Here is a tiny trained network, its code and every weight. The questions are about switching its units off for an input and a class, where a switched-off unit gives its printed mean instead of its output.

import numpy as np


def w(rows, s, z=0):
    codes = np.array(rows[::2]) - 128.0
    scale = np.full(codes.shape[1], s)
    scale[-1] = z or s
    return codes * scale


def f(y):
    return y / 2 * (1 + np.tanh(0.7978845608 * (y + 0.044715 * y**3)))


def log_softmax(a):
    a = a - a.max(-1, keepdims=True)
    return a - np.log(np.exp(a).sum(-1, keepdims=True))


def net(x, mask):
    res = np.array(x, float).reshape(1, 3) / 4 @ E
    y = f(res @ A[0][:, :-1].T + A[0][:, -1])
    res = res + np.where(mask, y, B[0][:, -1]) @ B[0][:, :-1]
    return log_softmax(res[-1] @ U[:, :-1].T + U[:, -1])


A, B = {}, {}
E = w([
[123,104,180,251],'x0',
[177,23,162,84],'x1',
[219,194,187,119],'x2',
],0.012)
A[0] = w([
[18,9,66,144,90],'n0',
[213,173,123,133,75],'n1',
[221,209,213,108,65],'n2',
[132,84,161,193,214],'n3',
[117,118,147,224,83],'n4',
[118,127,57,44,101],'n5',
[39,80,119,131,73],'n6',
[194,185,200,144,169],'n7',
[175,163,70,56,102],'n8',
[155,55,221,240,92],'n9',
[90,221,65,170,218],'n10',
[166,145,181,166,99],'n11',
[106,195,103,161,73],'n12',
[64,112,51,18,124],'n13',
[102,107,178,221,162],'n14',
[96,157,96,140,250],'n15',
[84,230,73,171,88],'n16',
[65,223,107,133,80],'n17',
[41,89,87,118,86],'n18',
[188,211,132,4,113],'n19',
[215,17,131,114,41],'n20',
[30,85,100,126,100],'n21',
[219,170,230,115,107],'n22',
[122,201,72,184,79],'n23',
[183,10,172,80,226],'n24',
[198,148,143,122,80],'n25',
[160,23,182,133,70],'n26',
[152,40,150,45,81],'n27',
[115,118,175,246,73],'n28',
[35,28,13,149,151],'n29',
[207,194,181,95,147],'n30',
],0.013,0.015)
B[0] = w([
[176,118,189,216,210],'n0',
[52,45,227,168,150],'n1',
[126,84,189,210,183],'n2',
[118,213,83,115,212],'n3',
[21,128,89,135,167],'n4',
[23,125,76,142,186],'n5',
[83,86,203,167,157],'n6',
[170,151,135,179,201],'n7',
[27,106,78,128,178],'n8',
[33,159,94,123,199],'n9',
[178,205,161,82,245],'n10',
[43,81,191,168,152],'n11',
[59,73,225,53,152],'n12',
[39,189,70,139,219],'n13',
[63,195,68,119,204],'n14',
[194,242,114,121,233],'n15',
[137,102,207,47,188],'n16',
[120,89,207,58,173],'n17',
[122,55,180,170,168],'n18',
[32,154,85,153,213],'n19',
[108,41,237,40,167],'n20',
[103,91,199,193,175],'n21',
[160,147,177,194,190],'n22',
[98,63,219,75,164],'n23',
[187,226,148,69,250],'n24',
[72,69,204,174,144],'n25',
[97,69,197,46,167],'n26',
[108,112,180,56,180],'n27',
[2,85,116,113,181],'n28',
[160,174,168,207,239],'n29',
[156,168,151,183,198],'n30',
],0.017,0.018)
U = w([
[130,117,169,220,104],'0',
[27,138,76,122,55],'1',
[130,119,184,26,93],'2',
[186,187,74,126,229],'3',
[220,25,12,202,6],'4',
[114,37,125,174,6],'5',
[216,6,35,47,6],'6',
[225,26,21,137,6],'7',
],0.023,0.019)

Each question gives the input, the list of numbers given to net, and the class t.
The units are the neurons (one row each of A and B). Each row of codes is followed by its name. A weight is (code - 128) times the scale printed after its matrix; where a second scale follows, it is the last column's (A, B and U).
mask holds one flag per neuron, in row order. A switched-off neuron (its flag False) gives its mean, the last column of its row in B, instead of its output. The means were averaged over made-up inputs and are rounded, as every weight is.
A unit's drop is (log p(t) with every unit on - log p(t) with that unit switched off) / (log p(t) with every unit on - log p(t) with every unit switched off).
unit that matters most: the unit with the biggest drop
top k neurons: the k neurons with the biggest drops, biggest first
drop of u: that unit's drop, to one decimal
input [-4,4,1], class 1: unit that matters most : n10
input [-7,1,6], class 1: top 4 neurons : (n19 n8 n0 n29)
input [7,8,-1], class 2: top 4 neurons : (n20 n26 n24 n13)
input [6,7,6], class 2: top 2 neurons : (n26 n20)
input [-6,-7,-1], class 2: top 3 neurons : (n16 n17 n10)
input [5,6,1], class 2: top 4 neurons : (n24 n20 n26 n13)
input [-1,-5,-5], class 0: top 3 neurons : (n29 n24 n0)
input [4,4,3], class 1: top 2 neurons : (n9 n10)
input [-6,-6,-6], class 0: top 2 neurons : (n29 n0)
input [8,2,-6], class 1: top 2 neurons : (n9 n14)
input [3,-1,-4], class 0: top 2 neurons : (n24 n0)
input [3,-4,3], class 2: top 2 neurons : (n29 n0)
input [0,-6,5], class 2: top 3 neurons : (n16 n29 n10)
input [3,-7,-8], class 0: top 2 neurons : (n29 n0)
input [-3,-1,3], class 3: top neuron : (n0)
input [4,0,-8], class 0: drop of n19 : 0.0
input [3,1,0], class 3: drop of n19 : 0.1
input [-6,4,6], class 0: drop of n2 : 1.2
input [-8,6,8], class 0: drop of n30 : 0.9
